[158 144  95 115 166 112 104]  (19)
[ 84  88 160  88 151 124 151]  (24)
[173  95 108 102 100 104  88]  (12)
tags:
[161] -> k_784
[160] -> k_198
[95] -> k_138
[108] -> k_195
[107] -> k_569
[173] -> k_783
key (12) 2: 
k_195
which: [158 144  95 115 166 112 104]
(19)
which: [ 84  88 160  88 151 124 151]
(24)
has: [108 102 100 104  88]
yes
has: [100 102 108  95]
no

[130 114 154 155 131 104  95 137 150 104 111 155 159 129 149 124 110 159
 175  98 145 128  95 120 138 166 153 148 103 111 107 116 118 143 135 120
 158 128 139 152 141 158 127 162 161 148 108 146 123 138 164  98 118  99
 138]  (56)
[131 130  93 104 120 143 146  99 103 151 135  95  89 129  92 135 122 116
 126 149 109 127 148 116 121 120  98 105 144 142 149 123 124  96 130 132
  97 128 128  85 120 148 117  98  88  94 150 116 116 121 116 149 126 145
 121]  (142)
[118 136 136 124 135 144 146 137 125 132 134 141 135 118 128 137 155 129
 129 144 125 141 146 155 122 107 138 122 142 124 128 154 141 136 134 127
 141 116 136 130 138 118 122 138 139 127 129 141 141 122 108 141 141 150
 121]  (103)
[147 121 121 134 111 121 113 119 133 125 123 109 109 146 124 129 102 125
 135 116 136 124 114 100 141 142 107 135 116 131 128 107 114 122 133 140
 110 144 131 119 126 149 130 111 114 125 131 123 114 140 142 118 106 112
 141]  (46)
[104 133 139 121 152 106 116 141 122 122 130 159 155 104 124 108 135 139
 144 122 118 115 115 146 106 126 160 122 129 123 123 128 141 137 112 109
 155 111 116 132 121 117 129 158 152 122 118 128 144 105 121 118 147 124
 106]  (29)
has: [145  98 175 159]
no
has: [159 129 149]
yes
key -> tag
[142] -> k_725
[140] -> k_738
[106] -> k_392
[119] -> k_819
[118] -> k_113
[107] -> k_102
[141] -> k_657
key (103) 52: 
k_657
has: [148 117]
yes
which: [130 114 154 155 131 104  95 137 150 104 111 155 159 129 149 124 110 159
 175  98 145 128  95 120 138 166 153 148 103 111 107 116 118 143 135 120
 158 128 139 152 141 158 127 162 161 148 108 146 123 138 164  98 118  99
 138]
(56)
has: [152 106 116]
yes

[ 93 163  90  92  93 165 162  93 165] -> (5)
[159 108 156 155 152 103 115 154 155] -> (84)
[ 93 163  90  92  93 165 162  93  90] -> (110)
[ 92 164  88  91  92 160 166  89  92] -> (132)
has: [152 103 115 153 155]
no
has: [165 162  93 165]
yes
has: [93 92 90]
no

[122 141 156 111 102 165 106 103 129 119] : (96)
[122 135 148 116 117 138 119 114 124 156] : (185)
[126 115 142 132 118 136 126 141 127 119] : (57)
[105  93 112 131 103  81 161 113 140 121] : (201)
[118 118 139 111 124 137 133 141 115 110] : (64)
[107 146 128 108 105 157 143 113 132 131] : (152)
[113 109 129 113 149 146 130 145 128 111] : (172)
[122 133 157 114 113 157 106 127 122 135] : (16)
[125 123 142 126 125 145 131 140 123 111] : (169)
[125 117 136 137 128 148 122 129 125 129] : (4)
[124 114 142 120 123 138 132 150 139 101] : (52)
has: [125 123 142 126]
yes
key -> tag
[120] -> k_583
[141] -> k_756
[131] -> k_602
[118] -> k_952
[119] -> k_341
key (57) 9: 
k_341

[143 125  99 164 119  97 117 130 154 134 160 146 171  97] = (89)
[143 125  99 164 119  97 117  95 120 121 138 103 143 106] = (129)
[143 125  99 164 119  97 117 130 154 134 107 146 171  97] = (106)
has: [117 130 154 134]
yes
tags:
[172] -> k_789
[144] -> k_994
[164] -> k_393
[143] -> k_728
[119] -> k_693
[171] -> k_347
key (129) 12: 
k_728
which: [143 125  99 164 119  97 117 130 154 134 160 146 171  97]
(89)
which: [143 125  99 164 119  97 117  95 120 121 138 103 143 106]
(129)

[129 131 135 142] -> (115)
[130 130 152 154] -> (179)
[123 142 107 125] -> (102)
[165 131 118 126] -> (101)
[130 130 107 132] -> (81)
[137 122 121 134] -> (128)
[132 141 126 144] -> (71)
[137 122 135 142] -> (33)
Table of tags by key:
[123] -> k_766
[107] -> k_615
[125] -> k_394
[137] -> k_973
key (102) 0: 
k_766
which: [123 142 107 125]
(102)
which: [130 130 152 154]
(179)
has: [126 141 132]
no
has: [123 142]
yes

[156 120 107 129] -> (67)
[130 114 178 164] -> (146)
[157 103  98 108] -> (117)
[129 160 105 142] -> (2)
[ 98 170  82 126] -> (149)
[144 136 154 162] -> (113)
[157 110 122 104] -> (98)
[126 120 148 168] -> (22)
[142 124 170 166] -> (14)
tags:
[178] -> k_134
[171] -> k_251
[166] -> k_889
[170] -> k_153
key (14) 2: 
k_153
has: [148 168]
yes
has: [120 108 129]
no
which: [157 103  98 108]
(117)
which: [156 120 107 129]
(67)
has: [108 129]
no

[125 118 125 119 145 150 120 117 149 115 115 129 108 109] : (9)
[152 166 151 163 128 126 150 164 125 153 158 136 163 164] : (144)
[132 138 133 134 124 130 124 136 132 117 123 137 116 117] : (76)
[141 154 141 145 124 127 136 152 129 124 119 138 117 115] : (45)
[124 123 124 129 148 147 128 125 144 134 139 136 135 136] : (13)
has: [125 153 158]
yes
key -> tag
[116] -> k_449
[117] -> k_975
[114] -> k_841
[115] -> k_359
[134] -> k_35
key (9) 9: 
k_359
has: [150 126]
no
has: [132 138 133]
yes
has: [153 158]
yes
has: [137 116]
yes
which: [132 138 133 134 124 130 124 136 132 117 123 137 116 117]
(76)

[139 118 118 123 130 167 158 154]  (26)
[140 118 118 123 131 166 158 153]  (35)
[139 118 118 123 130 165 158 152]  (62)
[138 118 118 123 131 166 157 153]  (86)
has: [157 166]
no
has: [131 123 118]
no
which: [139 118 118 123 130 167 158 154]
(26)

[127 125 128 116 135 120 117 129 120 125 129 150 124 131 116 152 132 129
 148 139 145 118 138 119 113 133 129 130 106 146 125 134] : (140)
[168 147  98 119 139 137 126 113 129 134 123 135 102  99 151 122 131 104
 141 149 145 138  94 127  99 122 150 116 146 144 104 125] : (180)
[148 144 145 146 122 151 100 144 115 146 107 142  90 130 138 133 145 152
  96 102 106 114 105 115 124 123 133 108 142 109 131 124] : (54)
[163 152  97 121 143 138 127 117 127 129 124 135 108 105 151 118 133 107
 132 151 143 140  94 125  97 129 150 125 149 149 111 116] : (100)
[127 125 128 116 135 120 117 129 120 125 129 150 124 131 116 152 132 129
 128 123 137 130 134 134 145 121 135 141 127 135 121 129] : (122)
[147 144 149 148 121 147  98 139 120 136 103 128  99 130 138 137 139 149
 105 110 102 116 106 119 129 125 140 108 139 113 131 134] : (111)
[122 124 120 117 129 127 117 133 119 122 134 139 122 123 119 140 136 127
 124 118 132 131 132 127 137 125 131 134 125 142 123 122] : (82)
[147 143 147 145 119 151 103 143 116 143 106 135  94 132 138 133 141 152
  95 107 107 116 105 118 124 123 135 105 141 114 135 127] : (138)
[165 152  97 120 142 138 127 115 126 131 124 135 107 104 152 119 133 107
 134 151 143 140  95 125  98 127 150 124 149 147 109 118] : (181)
[128 135 129 121 123 136 127 133 140 135 138 131 122 113 134 132 118 135
 135 136 125 134 130 130 124 125 119 122 132 116 132 131] : (68)
[148 143 145 143 119 154 105 146 112 149 109 145  88 132 138 131 145 154
  90 101 108 115 104 114 122 121 131 106 143 110 136 120] : (189)
[130 124 111 106 145 136 160 129 130 124 143 113 134 110 140 146 145 100
 149 130 123 150 115 153 129 123 132 101 110 145 119 108] : (197)
tags:
[136] -> k_148
[130] -> k_574
[101] -> k_223
[138] -> k_207
key (189) 19: 
k_223
has: [113 131]
yes
has: [125 124]
no

